Below is a small trained network, with its code and all its weights. Each question gives an input and a target symbol and asks what happens when units are switched off, that is, made to give their printed mean instead of their output.

import numpy as np


def w(rows, s, z=0):
    codes = np.array(rows[::2]) - 128.0
    scale = np.full(codes.shape[1], s)
    scale[-1] = z or s
    return codes * scale


def norm(h):
    return h / np.sqrt((h * h).mean(-1, keepdims=True) + 1e-5)


def f(y):
    return np.maximum(y, 0)


def softmax(a):
    e = np.exp(a - a.max(-1, keepdims=True))
    return e / e.sum(-1, keepdims=True)


def log_softmax(a):
    a = a - a.max(-1, keepdims=True)
    return a - np.log(np.exp(a).sum(-1, keepdims=True))


def net(x, mask):
    ids = ['αβδεθφψ'.index(c) for c in x.split()]
    T = len(ids)
    res = E[ids] + P[:T]
    r = norm(res)
    for j in range(2):
        rows = slice(4 * j, 4 * j + 4)
        q, k, v = (r @ M[0][rows].T for M in (Q, K, V))
        z = softmax(np.where(np.tri(T) > 0, q @ k.T / 4**0.5, -1e9)) @ v
        o = O[0][rows]
        res = res + np.where(mask[j], z, o[:, -1]) @ o[:, :-1]
    y = f(norm(res) @ A[0][:, :-1].T + A[0][:, -1])
    res = res + np.where(mask[2:14], y, B[0][:, -1]) @ B[0][:, :-1]
    return log_softmax(norm(res)[-1] @ U[:, :-1].T + U[:, -1])


Q, K, V, O, A, B = {}, {}, {}, {}, {}, {}
E = w([
[30,204,174],'α',
[62,18,199],'β',
[18,95,88],'δ',
[249,183,230],'ε',
[66,171,142],'θ',
[62,172,144],'φ',
[62,172,139],'ψ',
],0.02)
P = w([
[7,191,244],'0',
[28,188,224],'1',
[42,182,201],'2',
[54,177,178],'3',
[64,167,164],'4',
[73,157,151],'5',
[85,148,138],'6',
[97,137,128],'7',
[105,126,114],'8',
[113,115,100],'9',
[126,102,79],'10',
[145,79,71],'11',
[158,78,16],'12',
[145,121,155],'13',
],0.015)
Q[0] = w([
[129,131,226],'h1',
[147,170,18],'h1',
[124,121,61],'h1',
[97,60,239],'h1',
[5,172,82],'h2',
[76,175,156],'h2',
[92,85,126],'h2',
[46,113,80],'h2',
],0.033)
K[0] = w([
[82,14,88],'h1',
[144,235,228],'h1',
[158,215,154],'h1',
[129,32,3],'h1',
[225,27,17],'h2',
[150,148,52],'h2',
[169,113,147],'h2',
[209,38,96],'h2',
],0.026)
V[0] = w([
[141,104,113],'h1',
[128,232,51],'h1',
[172,67,68],'h1',
[122,24,219],'h1',
[46,80,117],'h2',
[157,232,5],'h2',
[188,177,136],'h2',
[130,254,90],'h2',
],0.016)
O[0] = w([
[143,111,106,92],'h1',
[87,189,75,89],'h1',
[167,93,43,2],'h1',
[160,83,193,187],'h1',
[141,151,18,249],'h2',
[22,197,251,12],'h2',
[117,120,214,39],'h2',
[85,212,190,101],'h2',
],0.022,0.0096)
A[0] = w([
[155,136,138,76],'n1',
[74,76,164,120],'n2',
[126,126,131,59],'n3',
[114,175,109,143],'n4',
[8,47,92,151],'n5',
[115,73,177,163],'n6',
[208,198,88,1],'n7',
[5,44,93,160],'n8',
[111,106,85,115],'n9',
[186,37,139,55],'n10',
[189,149,149,182],'n11',
[206,139,142,152],'n12',
],0.03,0.005)
B[0] = w([
[142,105,126,139],'n1',
[213,110,192,171],'n2',
[171,46,102,128],'n3',
[72,158,121,209],'n4',
[54,19,231,245],'n5',
[211,145,123,186],'n6',
[159,25,224,230],'n7',
[26,7,190,247],'n8',
[70,101,120,235],'n9',
[196,158,2,211],'n10',
[131,181,152,180],'n11',
[145,110,215,191],'n12',
],0.045,0.011)
U = w([
[74,189,125,117],'α',
[167,139,23,255],'β',
[51,4,184,70],'δ',
[208,178,255,77],'ε',
[72,194,118,110],'θ',
[66,199,116,188],'φ',
[65,205,114,248],'ψ',
],0.0091,0.0025)

Each question gives the input, a string of symbols that net reads in full, and the target symbol t.
The units are the heads (4 rows each of Q, K, V and O) and the neurons (one row each of A and B). Each row of codes is followed by its name. A weight is (code - 128) times the scale printed after its matrix; where a second scale follows, it is the last column's (O, A, B and U).
mask holds one flag per unit, heads first, then neurons. A switched-off unit (its flag False) gives its mean, the last column of its rows in O or B, instead of its output. The means were averaged over made-up inputs and are rounded, as every weight is.
A unit's drop is (log p(t) with every unit on - log p(t) with that unit switched off) / (log p(t) with every unit on - log p(t) with every unit switched off).
The circuit of an input: a set's keep is (log p(t) with only the set's units on - log p(t) with every unit switched off) / (log p(t) with every unit on - log p(t) with every unit switched off). Starting from the 12 units with the biggest drops (on a tie, the unit counted first), units are removed one at a time, each time the one whose removal leaves the highest keep (on an exact tie, the one counted first), for as long as the keep stays at least 0.8.
circuit, biggest first: the units of the circuit, biggest drop first
unit that matters most: the unit with the biggest drop
top k neurons: the k neurons with the biggest drops, biggest first
which heads matter: for each layer, one digit per head in row order, 1 if its drop is at least 0.15 and else 0, layers parted by /
drop of u: that unit's drop, to one decimal
input ψ α ψ, target ψ: unit that matters most => h2
input θ δ δ α ε β ε θ ε β ε, target β: which heads matter => 10
input θ δ θ β ε α δ φ ψ δ ε ε ψ, target ε: which heads matter => 01
input θ ε δ ε ε ε δ θ ε δ β α, target β: circuit, biggest first => [h2, n10]
input ψ δ β α, target β: circuit, biggest first => [n10, h1]
input δ δ β δ ψ δ β δ β θ, target β: circuit, biggest first => [h2, n10]
input α δ δ α δ ψ δ φ θ α ε β, target ε: circuit, biggest first => [h2, n6]
input δ β ψ ψ ε, target ε: which heads matter => 01
input δ ε δ φ δ β ε δ β β ψ, target β: which heads matter => 01
input ψ δ ε β ψ, target β: which heads matter => 00
input β δ θ β β ε δ ε δ δ δ α β δ, target β: which heads matter => 01
input δ δ δ β δ β ε, target ε: top 3 neurons => [n12, n7, n11]
input ψ ψ θ, target ψ: which heads matter => 01
input δ δ δ ε β φ, target β: drop of n10 => 0.2
input δ ε α, target ε: drop of h2 => 1.2
input δ δ δ δ φ δ δ ε ε ψ, target ε: drop of h2 => 1.1
